Below is a small trained network, with its code and all its weights. Each question gives an input and a target symbol and asks what happens when units are switched off, that is, made to give their printed mean instead of their output.

import numpy as np


def w(rows, s, z=0):
    codes = np.array(rows[::2]) - 128.0
    scale = np.full(codes.shape[1], s)
    scale[-1] = z or s
    return codes * scale


def norm(h):
    return h / np.sqrt((h * h).mean(-1, keepdims=True) + 1e-5)


def f(y):
    return y / 2 * (1 + np.tanh(0.7978845608 * (y + 0.044715 * y**3)))


def softmax(a):
    e = np.exp(a - a.max(-1, keepdims=True))
    return e / e.sum(-1, keepdims=True)


def log_softmax(a):
    a = a - a.max(-1, keepdims=True)
    return a - np.log(np.exp(a).sum(-1, keepdims=True))


def net(x, mask):
    ids = ['Πβλξστ'.index(c) for c in x.split()]
    T = len(ids)
    res = E[ids] + P[:T]
    u = 0
    for l in range(2):
        r = norm(res)
        for j in range(2):
            rows = slice(4 * j, 4 * j + 4)
            q, k, v = (r @ M[l][rows].T for M in (Q, K, V))
            z = softmax(np.where(np.tri(T) > 0, q @ k.T / 4**0.5, -1e9)) @ v
            o = O[l][rows]
            res = res + np.where(mask[u + j], z, o[:, -1]) @ o[:, :-1]
        u += 2
        y = f(norm(res) @ A[l][:, :-1].T + A[l][:, -1])
        res = res + np.where(mask[u : u + 4], y, B[l][:, -1]) @ B[l][:, :-1]
        u += 4
    return log_softmax(norm(res)[-1] @ U[:, :-1].T + U[:, -1])


Q, K, V, O, A, B = {}, {}, {}, {}, {}, {}
E = w([
[149,91,119,45,112,123,160,123,160,194,200,135],'Π',
[106,108,193,171,94,198,106,68,102,173,155,161],'β',
[163,55,155,107,52,106,77,139,169,89,170,104],'λ',
[238,137,146,137,89,136,177,117,113,137,93,130],'ξ',
[136,88,110,85,124,87,160,148,3,73,120,184],'σ',
[158,114,98,188,181,138,111,165,97,113,116,98],'τ',
],0.018)
P = w([
[178,145,74,84,59,196,79,63,147,184,244,152],'0',
[172,96,109,191,101,104,140,54,155,209,216,189],'1',
[110,44,99,187,63,112,218,65,124,205,133,52],'2',
[109,81,73,102,78,237,188,77,164,125,114,46],'3',
[159,106,89,66,188,230,105,108,199,67,74,162],'4',
[221,82,193,71,199,79,74,88,120,144,89,168],'5',
[128,81,201,162,169,87,153,212,123,138,90,104],'6',
[120,81,120,65,42,132,3,242,63,227,63,195],'7',
],0.014)
Q[0] = w([
[177,2,112,118,185,212,120,138,117,115,82,60],'L0H0',
[96,113,103,190,116,88,178,139,103,142,147,51],'L0H0',
[125,101,75,105,126,157,75,214,69,135,101,146],'L0H0',
[73,193,48,123,103,177,118,123,105,101,105,121],'L0H0',
[69,178,131,120,78,115,116,242,100,178,85,113],'L0H1',
[91,119,31,108,31,207,124,125,125,98,109,113],'L0H1',
[105,26,128,162,53,121,191,173,66,144,123,75],'L0H1',
[63,201,136,147,144,160,176,103,198,116,120,52],'L0H1',
],0.041)
K[0] = w([
[126,104,133,205,253,69,148,222,122,84,13,67],'L0H0',
[164,129,100,167,182,113,63,140,178,133,191,198],'L0H0',
[90,127,229,133,141,137,131,231,176,159,128,96],'L0H0',
[82,94,100,186,84,103,197,125,151,199,184,103],'L0H0',
[191,136,188,201,131,44,83,171,143,197,124,100],'L0H1',
[80,108,90,148,101,61,172,186,15,110,105,95],'L0H1',
[164,117,198,105,155,11,71,141,53,168,105,202],'L0H1',
[101,123,122,145,42,114,195,36,148,165,201,77],'L0H1',
],0.035)
V[0] = w([
[192,156,45,84,181,107,205,175,101,159,108,131],'L0H0',
[21,158,63,144,164,108,87,121,4,74,155,179],'L0H0',
[106,92,78,164,209,103,69,139,214,158,177,47],'L0H0',
[151,214,148,211,129,178,99,80,107,144,64,89],'L0H0',
[238,101,61,185,82,107,72,168,111,24,115,66],'L0H1',
[159,195,96,234,204,222,82,127,75,214,104,106],'L0H1',
[165,138,138,137,122,128,38,166,244,172,212,38],'L0H1',
[44,65,36,119,236,108,87,144,117,111,170,116],'L0H1',
],0.034)
O[0] = w([
[46,173,132,110,158,112,149,196,150,113,99,107,195],'L0H0',
[126,131,135,123,70,230,102,181,97,118,101,111,32],'L0H0',
[161,147,105,221,144,128,133,133,149,78,182,99,173],'L0H0',
[157,115,51,143,157,116,70,127,184,159,82,157,107],'L0H0',
[112,86,99,174,149,187,76,64,87,126,87,93,251],'L0H1',
[138,197,102,173,133,112,1,130,121,116,173,180,121],'L0H1',
[172,152,97,173,192,134,157,45,170,95,168,97,89],'L0H1',
[138,115,148,160,121,201,127,208,108,105,187,70,109],'L0H1',
],0.026,0.025)
A[0] = w([
[251,62,86,107,85,235,83,76,153,200,104,160,92],'L0N0',
[119,185,90,194,153,139,73,52,157,117,194,109,90],'L0N1',
[63,226,173,125,193,132,194,171,147,52,169,83,3],'L0N2',
[73,175,133,140,143,127,34,57,79,129,80,166,134],'L0N3',
],0.033,0.0041)
B[0] = w([
[144,190,161,102,137,15,210,251,111,119,144,166,155],'L0N0',
[131,124,140,97,179,92,191,63,86,87,78,214,255],'L0N1',
[159,162,138,141,163,65,185,249,143,66,239,132,166],'L0N2',
[72,123,85,77,214,40,109,137,208,148,137,81,209],'L0N3',
],0.02,0.038)
Q[1] = w([
[213,176,97,234,125,173,69,106,141,97,158,181],'L1H0',
[142,111,136,117,115,139,225,80,166,110,130,99],'L1H0',
[175,162,113,156,145,124,173,144,164,135,203,112],'L1H0',
[116,98,75,143,122,98,94,125,137,158,103,86],'L1H0',
[134,164,100,152,112,161,110,128,166,124,102,113],'L1H1',
[90,66,122,125,130,114,116,114,123,136,73,98],'L1H1',
[136,139,132,127,126,211,131,61,134,117,143,140],'L1H1',
[124,100,115,106,107,3,136,211,140,151,115,130],'L1H1',
],0.044)
K[1] = w([
[209,112,89,200,220,60,173,13,148,66,147,120],'L1H0',
[166,54,107,112,41,97,125,190,90,185,1,153],'L1H0',
[191,86,109,121,140,61,201,115,106,109,114,129],'L1H0',
[101,170,136,72,141,167,90,119,70,125,128,198],'L1H0',
[124,136,105,141,184,40,149,111,88,94,144,139],'L1H1',
[101,111,102,227,196,121,142,136,162,107,149,96],'L1H1',
[144,182,118,122,172,80,69,79,183,89,186,179],'L1H1',
[79,59,201,127,75,154,221,158,83,186,74,55],'L1H1',
],0.033)
V[1] = w([
[132,102,138,83,196,95,139,89,108,126,157,149],'L1H0',
[79,191,165,149,115,119,125,97,164,130,140,127],'L1H0',
[171,160,111,163,105,147,81,82,230,193,122,127],'L1H0',
[91,84,134,165,174,67,99,162,184,225,118,131],'L1H0',
[150,94,137,95,188,3,141,154,40,82,112,166],'L1H1',
[137,164,121,111,135,191,171,106,193,189,118,157],'L1H1',
[131,105,160,132,68,161,130,184,91,159,89,128],'L1H1',
[69,116,168,133,74,130,127,59,110,195,144,130],'L1H1',
],0.034)
O[1] = w([
[98,131,166,183,52,191,149,138,101,149,146,132,187],'L1H0',
[150,114,141,80,109,130,136,141,171,133,129,139,116],'L1H0',
[167,119,154,161,144,68,185,77,114,139,196,129,33],'L1H0',
[188,150,133,152,123,175,128,109,96,91,169,123,151],'L1H0',
[38,146,172,135,77,250,106,158,139,155,95,104,251],'L1H1',
[175,110,133,138,108,85,196,123,141,125,163,133,83],'L1H1',
[112,161,138,146,172,154,114,60,159,52,82,119,100],'L1H1',
[161,172,170,184,155,83,157,152,136,81,99,163,87],'L1H1',
],0.021,0.03)
A[1] = w([
[206,97,180,118,85,121,141,161,157,194,189,110,8],'L1N0',
[221,183,151,56,88,82,69,166,125,109,181,218,3],'L1N1',
[190,83,164,119,143,150,164,24,78,92,107,81,65],'L1N2',
[185,164,23,254,174,185,10,147,162,33,108,83,161],'L1N3',
],0.052,0.0039)
B[1] = w([
[102,163,123,157,156,104,183,165,94,113,130,126,154],'L1N0',
[236,127,149,141,124,173,88,140,150,124,106,156,154],'L1N1',
[184,101,148,100,98,155,93,107,135,76,126,111,162],'L1N2',
[112,154,77,160,145,136,3,174,91,142,196,66,253],'L1N3',
],0.048,0.061)
U = w([
[110,200,140,139,178,122,252,182,93,72,177,84,21],'Π',
[239,188,137,127,131,205,126,178,162,159,106,213,76],'β',
[164,80,146,109,88,230,151,34,189,69,164,76,245],'λ',
[86,148,48,100,181,111,145,43,165,148,68,179,139],'ξ',
[55,166,212,71,61,217,117,170,113,107,61,135,114],'σ',
[119,176,63,139,148,194,47,143,83,118,181,67,224],'τ',
],0.0041,0.0011)

Each question gives the input, a string of symbols that net reads in full, and the target symbol t.
The units are the heads (4 rows each of Q, K, V and O) and the neurons (one row each of A and B). Each row of codes is followed by its name. A weight is (code - 128) times the scale printed after its matrix; where a second scale follows, it is the last column's (O, A, B and U).
mask holds one flag per unit, layer by layer, with each layer's heads first. A switched-off unit (its flag False) gives its mean, the last column of its rows in O or B, instead of its output. The means were averaged over made-up inputs and are rounded, as every weight is.
A unit's drop is (log p(t) with every unit on - log p(t) with that unit switched off) / (log p(t) with every unit on - log p(t) with every unit switched off).
The circuit of an input: a set's keep is (log p(t) with only the set's units on - log p(t) with every unit switched off) / (log p(t) with every unit on - log p(t) with every unit switched off). Starting from all 12 units, units are removed one at a time, each time the one whose removal leaves the highest keep (on an exact tie, the one counted first), for as long as the keep stays at least 0.8.
circuit, biggest first: the units of the circuit, biggest drop first
k most important neurons of layer l: the k neurons of layer l with the biggest drops, biggest first
which heads matter: for each layer, one digit per head in row order, 1 if its drop is at least 0.15 and else 0, layers parted by /
input λ Π τ ξ σ β Π, target σ: which heads matter => 10 / 00
input τ τ β Π τ λ λ, target λ: circuit, biggest first => (L0H1, L1N2)
input λ τ τ λ ξ σ Π σ, target Π: circuit, biggest first => (L0H0, L1N3)
input β τ ξ τ, target ξ: which heads matter => 01 / 00
input σ λ λ λ σ, target λ: which heads matter => 10 / 01
input τ σ σ ξ, target σ: which heads matter => 00 / 00
input τ ξ λ, target ξ: circuit, biggest first => (L0H1, L1N3)
input σ ξ Π ξ, target ξ: circuit, biggest first => (L0H0, L1N3)
input τ σ τ β Π β, target β: circuit, biggest first => (L0H0, L0N0, L1N1)
input σ σ τ ξ λ Π, target λ: which heads matter => 00 / 00
input Π Π ξ β, target ξ: circuit, biggest first => (L1N3, L0H0)
input τ λ σ τ ξ Π, target ξ: circuit, biggest first => (L0H0, L1N3)
input τ β λ τ τ Π β ξ, target β: circuit, biggest first => (L0H0, L1N1, L0N0)
input ξ λ σ τ Π σ, target Π: circuit, biggest first => (L0H1)
input β τ β τ, target β: which heads matter => 01 / 00
input λ β β, target β: circuit, biggest first => (L0H1, L1N1)
input τ σ σ Π ξ β, target ξ: which heads matter => 10 / 00
input λ ξ τ Π λ, target Π: which heads matter => 01 / 00
input σ Π β, target σ: which heads matter => 10 / 00
input τ ξ λ λ λ, target λ: circuit, biggest first => (L1N2, L0H1)
input τ Π ξ, target Π: 2 most important neurons of layer 1 => (L1N3, L1N0)
input Π ξ Π λ ξ, target λ: most important neuron of layer 1 => (L1N2)
input λ ξ Π Π, target Π: 2 most important neurons of layer 1 => (L1N0, L1N3)
input ξ Π β σ β ξ σ, target ξ: which heads matter => 01 / 01
input τ λ σ β β τ, target β: which heads matter => 01 / 10
input σ τ β β λ σ, target λ: circuit, biggest first => (L0H1, L1N2)
input ξ ξ β τ σ λ ξ ξ, target ξ: which heads matter => 10 / 00
input λ β Π, target β: which heads matter => 01 / 00
input λ σ σ σ λ, target σ: which heads matter => 00 / 00
input β ξ Π, target ξ: which heads matter => 01 / 00
